Below is a small trained network, with its code and all its weights. Each question gives an input and a class and asks what happens when units are switched off, that is, made to give their printed mean instead of their output.

import numpy as np


def w(rows, s, z=0):
    codes = np.array(rows[::2]) - 128.0
    scale = np.full(codes.shape[1], s)
    scale[-1] = z or s
    return codes * scale


def f(y):
    return np.maximum(y, 0)


def log_softmax(a):
    a = a - a.max(-1, keepdims=True)
    return a - np.log(np.exp(a).sum(-1, keepdims=True))


def net(x, mask):
    res = np.array(x, float).reshape(1, 6) / 4 @ E
    y = f(res @ A[0][:, :-1].T + A[0][:, -1])
    res = res + np.where(mask, y, B[0][:, -1]) @ B[0][:, :-1]
    return log_softmax(res[-1] @ U[:, :-1].T + U[:, -1])


A, B = {}, {}
E = w([
[30,205,160,178,16,128,173,81,66,213],'x0',
[41,37,155,190,206,73,60,97,83,142],'x1',
[154,107,62,45,82,91,102,24,7,76],'x2',
[128,131,125,128,132,139,124,124,128,129],'x3',
[123,121,116,124,127,134,126,139,121,133],'x4',
[139,254,26,233,139,60,116,184,92,71],'x5',
],0.0076)
A[0] = w([
[219,57,94,112,206,146,98,148,176,43,64],'n0',
[129,151,123,130,128,159,203,176,214,150,105],'n1',
[140,121,93,86,92,101,126,53,60,83,91],'n2',
[141,128,167,205,163,154,139,186,192,210,90],'n3',
[157,114,74,62,95,124,91,41,38,112,110],'n4',
[119,50,193,48,104,182,149,80,161,186,108],'n5',
[36,57,160,187,206,74,24,96,82,130,43],'n6',
[187,144,123,75,65,144,183,105,100,71,70],'n7',
[21,178,165,203,3,141,216,68,54,244,60],'n8',
[103,137,133,154,147,130,146,140,186,149,71],'n9',
[132,202,42,246,135,59,115,167,102,81,79],'n10',
[203,191,115,57,74,184,227,140,187,118,30],'n11',
[100,141,163,167,148,155,154,180,207,158,105],'n12',
[110,138,179,189,150,164,138,213,178,164,102],'n13',
[113,55,212,57,128,173,138,95,140,179,119],'n14',
[60,69,141,183,193,88,76,76,106,141,5],'n15',
],0.0072,0.002)
B[0] = w([
[144,158,201,15,167,110,78,181,238,133,222],'n0',
[168,84,134,144,98,107,104,94,79,157,192],'n1',
[141,48,88,135,170,103,103,64,97,162,196],'n2',
[139,65,102,159,161,73,92,55,108,150,206],'n3',
[161,53,79,169,142,43,75,65,116,153,217],'n4',
[39,165,52,149,172,170,213,128,116,25,228],'n5',
[174,188,164,178,61,196,147,200,79,218,236],'n6',
[168,143,149,185,97,97,126,150,63,191,176],'n7',
[141,124,187,10,194,70,55,203,254,105,253],'n8',
[158,97,95,127,138,119,115,97,113,137,162],'n9',
[28,166,77,127,161,181,224,124,149,15,225],'n10',
[157,189,173,195,43,203,130,183,52,186,212],'n11',
[150,82,78,171,157,79,88,59,105,145,198],'n12',
[165,72,85,166,144,69,86,49,95,126,205],'n13',
[80,152,79,166,137,171,196,130,154,43,223],'n14',
[161,210,175,156,24,189,128,159,81,167,204],'n15',
],0.0069,0.011)
U = w([
[160,68,88,158,143,66,82,5,105,161,159],'0',
[57,149,80,136,150,160,242,124,140,22,70],'1',
[150,131,189,8,160,91,63,196,208,134,35],'2',
[169,166,164,176,58,175,144,176,78,224,255],'3',
],0.011,0.00064)

Each question gives the input, the list of numbers given to net, and the class t.
The units are the neurons (one row each of A and B). Each row of codes is followed by its name. A weight is (code - 128) times the scale printed after its matrix; where a second scale follows, it is the last column's (A, B and U).
mask holds one flag per neuron, in row order. A switched-off neuron (its flag False) gives its mean, the last column of its row in B, instead of its output. The means were averaged over made-up inputs and are rounded, as every weight is.
A unit's drop is (log p(t) with every unit on - log p(t) with that unit switched off) / (log p(t) with every unit on - log p(t) with every unit switched off).
The circuit of an input: a set's keep is (log p(t) with only the set's units on - log p(t) with every unit switched off) / (log p(t) with every unit on - log p(t) with every unit switched off). Starting from the 12 units with the biggest drops (on a tie, the unit counted first), units are removed one at a time, each time the one whose removal leaves the highest keep (on an exact tie, the one counted first), for as long as the keep stays at least 0.8.
units of the circuit, in order: the units of the circuit, biggest drop first
k most important neurons: the k neurons with the biggest drops, biggest first
drop of u: that unit's drop, to one decimal
input [-5,7,-3,1,2,6], class 3: units of the circuit, in order -> (n6)
input [7,-4,-3,-7,5,-8], class 1: 2 most important neurons -> (n5 n14)
input [-2,4,-1,1,-3,-3], class 3: 3 most important neurons -> (n10 n8 n6)
input [8,-8,-5,-1,-6,2], class 2: 3 most important neurons -> (n8 n6 n15)
input [0,7,6,0,1,7], class 1: 2 most important neurons -> (n10 n11)
input [-1,8,3,-8,3,6], class 3: 2 most important neurons -> (n6 n15)
input [8,-8,1,-3,3,-7], class 2: 3 most important neurons -> (n8 n10 n6)
input [-7,-5,6,0,2,4], class 2: 2 most important neurons -> (n0 n13)
input [4,7,-3,-1,6,2], class 3: 3 most important neurons -> (n6 n15 n0)
input [4,-6,7,-7,1,2], class 0: 3 most important neurons -> (n4 n2 n6)
input [1,6,-7,7,7,-2], class 0: 3 most important neurons -> (n3 n13 n12)
input [-8,4,-8,-2,-7,5], class 0: drop of n3 -> 0.7
input [-4,3,1,-4,-5,5], class 1: drop of n8 -> 1.0
input [5,-6,-5,1,7,7], class 1: units of the circuit, in order -> (n10)
input [2,-4,-5,3,3,-4], class 0: drop of n6 -> 0.2
